Small tables with named rows and columns. After each table, cells are looked up by row and column.

vum:
,nir,mosa,rizaf,sutaroz,vadolav
ver,50703,29575,52676,34777,66706
pid,20617,77534,39270,47765,37950
sorip,49620,48624,32305,53655,45054
bip,51885,40862,41294,35611,39748
por,54402,54454,48984,47096,46683
bora,50587,23167,65866,19035,64506
momufa,64884,28744,45433,42634,62374
zezene,36735,60217,36018,62967,37971
rifi,63780,28899,55926,27464,62924
suganal,7093,85421,5859,73762,22264

What is the rizaf of sorip in vum? 32305
What is the vadolav of momufa in vum? 62374
What is the sutaroz of suganal in vum? 73762
What is the nir of bip in vum? 51885
What is the rizaf of zezene in vum? 36018
What is the mosa of rifi in vum? 28899

gubotir =
|  | zarese | mugetak | rad | reka | sudubi | gozega |
|---|---|---|---|---|---|---|
| vigizu | 125 | 163 | 100 | 133 | 22 | 120 |
| mepifer | 121 | 141 | 207 | 28 | 152 | 89 |
| lovi | 183 | 153 | 225 | 57 | 138 | 77 |
| kir | 190 | 79 | 47 | 138 | 189 | 120 |
| pafofet | 166 | 211 | 96 | 147 | 60 | 64 |
| dopif | 118 | 146 | 172 | 20 | 165 | 100 |
| buri | 229 | 139 | 129 | 155 | 144 | 36 |

What is the sudubi of mepifer in gubotir?
152
What is the reka of pafofet in gubotir?
147
What is the zarese of mepifer in gubotir?
121
What is the mugetak of vigizu in gubotir?
163
What is the mugetak of mepifer in gubotir?
141
What is the sudubi of vigizu in gubotir?
22
What is the gozega of vigizu in gubotir?
120
What is the zarese of pafofet in gubotir?
166
What is the reka of vigizu in gubotir?
133
What is the reka of buri in gubotir?
155
What is the sudubi of buri in gubotir?
144
What is the gozega of mepifer in gubotir?
89
What is the gozega of lovi in gubotir?
77
What is the sudubi of dopif in gubotir?
165
What is the rad of lovi in gubotir?
225
What is the zarese of dopif in gubotir?
118
What is the mugetak of dopif in gubotir?
146
What is the gozega of dopif in gubotir?
100

Table vel
         ralog  kan  reduni  zisa  gumu  vepavok
boro       0.6  9.2     4.6   8.5   1.4      3.2
benafun    3.0  8.9     7.8   7.1   7.3      1.7
masen      0.7  5.0     4.5   1.6   6.6      4.6

What is the vepavok of boro in vel? 3.2
What is the reduni of boro in vel? 4.6
What is the reduni of benafun in vel? 7.8
What is the ralog of benafun in vel? 3.0
What is the kan of boro in vel? 9.2
What is the kan of masen in vel? 5.0

Table firula
          liki  konofa   futo  sazimod    zas    ran    lum   vigu  ladeg  vugogi
dutufo   51751   37417  51155    61982  29317  39581  76887  58860  75050   60077
sonufo   50721   49781  57383    53120  65054  55757  47779  54377  42487   50089
bup      52781   37417  50117    61982  23360  39581  76887  58860  75050   62574
migeva   50721   49781  57383    53120  65054  55757  51937  55124  42487   47592
bononal  54840   49781  53231    54892  41229  50365  60254  55871  64196   60077
nal      57929   62145  55307    49575  53141  61149  47779  53629  58769   62574
puf      53810   40508  50117    61982  23360  42277  76887  58113  80478   65070
sologo   56899   59054  55307    49575  53141  58453  51937  53629  58769   62574
zibovo   49692   43599  55307    58437  53141  47669  60254  56619  47914   47592

What is the ran of nal in firula?
61149
What is the konofa of zibovo in firula?
43599
What is the sazimod of bononal in firula?
54892
What is the vigu of migeva in firula?
55124
What is the zas of sonufo in firula?
65054
What is the lum of dutufo in firula?
76887
What is the sazimod of sologo in firula?
49575
What is the sazimod of puf in firula?
61982
What is the futo of sonufo in firula?
57383
What is the liki of nal in firula?
57929
What is the konofa of dutufo in firula?
37417
What is the vugogi of bononal in firula?
60077
What is the ladeg of sologo in firula?
58769
What is the ran of dutufo in firula?
39581
What is the vigu of dutufo in firula?
58860
What is the konofa of puf in firula?
40508
What is the zas of bup in firula?
23360
Which row has the largest ran? nal

